Below are the code and all the weights of a small trained network. Each question names an input and a target symbol and asks about switching units off, where a switched-off unit gives its printed mean instead of its output.

import numpy as np


def w(rows, s, z=0):
    codes = np.array(rows[::2]) - 128.0
    scale = np.full(codes.shape[1], s)
    scale[-1] = z or s
    return codes * scale


def f(y):
    return y / 2 * (1 + np.tanh(0.7978845608 * (y + 0.044715 * y**3)))


def softmax(a):
    e = np.exp(a - a.max(-1, keepdims=True))
    return e / e.sum(-1, keepdims=True)


def log_softmax(a):
    a = a - a.max(-1, keepdims=True)
    return a - np.log(np.exp(a).sum(-1, keepdims=True))


def net(x, mask):
    ids = ['ΛΣΦεζθξ'.index(c) for c in x.split()]
    T = len(ids)
    res = E[ids] + P[:T]
    u = 0
    for l in range(2):
        q, k, v = (res @ M[l].T for M in (Q, K, V))
        z = softmax(np.where(np.tri(T) > 0, q @ k.T / 3**0.5, -1e9)) @ v
        res = res + np.where(mask[u], z, O[l][:, -1]) @ O[l][:, :-1]
        u += 1
        y = f(res @ A[l][:, :-1].T + A[l][:, -1])
        res = res + np.where(mask[u : u + 8], y, B[l][:, -1]) @ B[l][:, :-1]
        u += 8
    return log_softmax(res[-1] @ U[:, :-1].T + U[:, -1])


Q, K, V, O, A, B = {}, {}, {}, {}, {}, {}
E = w([
[250,113,123,151,56],'Λ',
[69,177,195,189,99],'Σ',
[194,81,154,44,196],'Φ',
[101,32,36,141,140],'ε',
[150,41,160,148,136],'ζ',
[86,74,108,210,41],'θ',
[56,181,78,148,212],'ξ',
],0.017)
P = w([
[111,160,7,238,213],'0',
[201,124,231,224,203],'1',
[51,87,167,33,95],'2',
[134,155,2,160,195],'3',
[215,147,211,188,188],'4',
[95,117,114,5,70],'5',
[115,142,51,78,208],'6',
],0.0085)
Q[0] = w([
[137,7,69,59,133],'L0H1',
[176,104,180,123,80],'L0H1',
[83,80,151,189,1],'L0H1',
],0.013)
K[0] = w([
[173,9,68,119,171],'L0H1',
[196,150,148,119,81],'L0H1',
[137,117,105,201,29],'L0H1',
],0.012)
V[0] = w([
[153,136,108,182,172],'L0H1',
[173,86,199,220,189],'L0H1',
[197,67,83,42,4],'L0H1',
],0.0041)
O[0] = w([
[112,219,122,106,86,202],'L0H1',
[150,93,97,17,72,252],'L0H1',
[3,61,254,113,155,34],'L0H1',
],0.0059,0.0027)
A[0] = w([
[139,215,86,128,101,2],'L0N1',
[144,99,73,145,120,59],'L0N2',
[134,120,40,150,185,167],'L0N3',
[70,104,83,27,143,112],'L0N4',
[12,165,152,64,175,99],'L0N5',
[213,182,153,135,76,52],'L0N6',
[95,140,118,216,208,86],'L0N7',
[85,133,88,126,177,104],'L0N8',
],0.011,0.0077)
B[0] = w([
[126,88,133,144,165,146],'L0N1',
[146,116,135,96,78,139],'L0N2',
[125,79,114,93,139,254],'L0N3',
[138,196,120,166,85,175],'L0N4',
[131,10,107,131,81,150],'L0N5',
[108,170,67,143,181,162],'L0N6',
[60,132,128,125,156,174],'L0N7',
[127,111,98,110,101,161],'L0N8',
],0.014,0.0071)
Q[1] = w([
[100,152,179,141,134],'L1H1',
[95,206,194,194,231],'L1H1',
[165,156,160,2,181],'L1H1',
],0.0076)
K[1] = w([
[101,137,54,152,193],'L1H1',
[142,177,88,150,139],'L1H1',
[135,147,140,2,166],'L1H1',
],0.012)
V[1] = w([
[146,91,133,254,149],'L1H1',
[35,136,173,138,125],'L1H1',
[135,127,178,135,154],'L1H1',
],0.0058)
O[1] = w([
[221,208,221,254,115,253],'L1H1',
[94,109,236,108,148,25],'L1H1',
[104,147,151,212,182,15],'L1H1',
],0.0044,0.0015)
A[1] = w([
[40,9,193,100,114,108],'L1N1',
[202,55,87,23,107,96],'L1N2',
[2,156,135,161,112,81],'L1N3',
[198,165,41,66,165,167],'L1N4',
[105,107,99,49,117,3],'L1N5',
[17,108,97,194,68,193],'L1N6',
[167,186,164,193,38,96],'L1N7',
[239,97,207,135,80,117],'L1N8',
],0.0093,0.0046)
B[1] = w([
[182,111,80,129,108,223],'L1N1',
[120,163,224,148,142,254],'L1N2',
[198,114,104,120,188,163],'L1N3',
[84,154,95,196,121,233],'L1N4',
[135,134,162,152,66,167],'L1N5',
[145,190,160,75,142,236],'L1N6',
[55,101,189,142,104,167],'L1N7',
[123,181,8,52,118,169],'L1N8',
],0.011,0.0095)
U = w([
[218,134,37,60,85,127],'Λ',
[3,155,123,93,33,179],'Σ',
[110,242,151,59,184,113],'Φ',
[113,14,150,188,134,254],'ε',
[16,99,63,114,150,103],'ζ',
[172,161,50,218,78,45],'θ',
[57,172,203,195,134,91],'ξ',
],0.0079,0.0058)

Each question gives the input, a string of symbols that net reads in full, and the target symbol t.
The units are the heads (3 rows each of Q, K, V and O) and the neurons (one row each of A and B). Each row of codes is followed by its name. A weight is (code - 128) times the scale printed after its matrix; where a second scale follows, it is the last column's (O, A, B and U).
mask holds one flag per unit, layer by layer, with each layer's heads first. A switched-off unit (its flag False) gives its mean, the last column of its rows in O or B, instead of its output. The means were averaged over made-up inputs and are rounded, as every weight is.
A unit's drop is (log p(t) with every unit on - log p(t) with that unit switched off) / (log p(t) with every unit on - log p(t) with every unit switched off).
The circuit of an input: a set's keep is (log p(t) with only the set's units on - log p(t) with every unit switched off) / (log p(t) with every unit on - log p(t) with every unit switched off). Starting from the 12 units with the biggest drops (on a tie, the unit counted first), units are removed one at a time, each time the one whose removal leaves the highest keep (on an exact tie, the one counted first), for as long as the keep stays at least 0.8.
units of the circuit, in order: the units of the circuit, biggest drop first
unit that matters most: the unit with the biggest drop
k most important neurons: the k neurons with the biggest drops, biggest first
top k neurons in layer l: the k neurons of layer l with the biggest drops, biggest first
drop when u is switched off: that unit's drop, to one decimal
input Σ ζ Λ Σ ζ ξ θ, target Λ: units of the circuit, in order => L1N2; L1N4; L1N7
input Σ Σ θ, target Λ: units of the circuit, in order => L1N1; L1N6; L1N3
input ε Λ Λ, target Σ: units of the circuit, in order => L0H1; L1N3
input Λ Φ Λ Φ θ ξ, target Λ: 3 most important neurons => L0N5; L1N1; L1N6
input Λ ζ Λ, target Σ: 3 most important neurons => L0N3; L1N1; L1N3
input Λ Σ ε, target Λ: 2 most important neurons => L1N1; L1N6
input θ θ ξ, target Λ: top 2 neurons in layer 0 => L0N5; L0N7
input θ Φ ξ ζ ζ, target Λ: units of the circuit, in order => L1N8; L0N7
input Λ Σ Σ Σ, target Φ: units of the circuit, in order => L1N6; L1N3
input Λ Λ ξ Σ Λ θ ε, target Σ: unit that matters most => L0N4
input Λ Λ ξ ξ ζ Σ, target Λ: 3 most important neurons => L0N5; L1N1; L0N4
input ε Λ θ Φ ε Φ, target Σ: 2 most important neurons => L0N4; L1N6
input Σ Σ Λ Λ Φ ζ, target Λ: top 2 neurons in layer 1 => L1N1; L1N8
input ζ Φ θ ε Σ ζ Λ, target θ: 4 most important neurons => L1N4; L0N6; L1N6; L0N3
input ζ Λ Φ Σ θ, target Σ: 2 most important neurons => L1N7; L0N3
input ξ Σ Λ ξ θ, target Σ: top 3 neurons in layer 1 => L1N7; L1N8; L1N2
input ζ Σ Σ Λ ζ ε ε, target Σ: most important neuron => L0N3
input Λ θ ε ζ ξ, target ζ: top 2 neurons in layer 0 => L0N7; L0N3
input ζ Φ θ θ ξ ξ Λ, target θ: drop when L0N4 is switched off => -0.1
input θ Φ ζ Σ, target Φ: drop when L1N3 is switched off => 0.1
input ξ Φ ε Λ ε Φ, target Σ: drop when L1N7 is switched off => 0.0
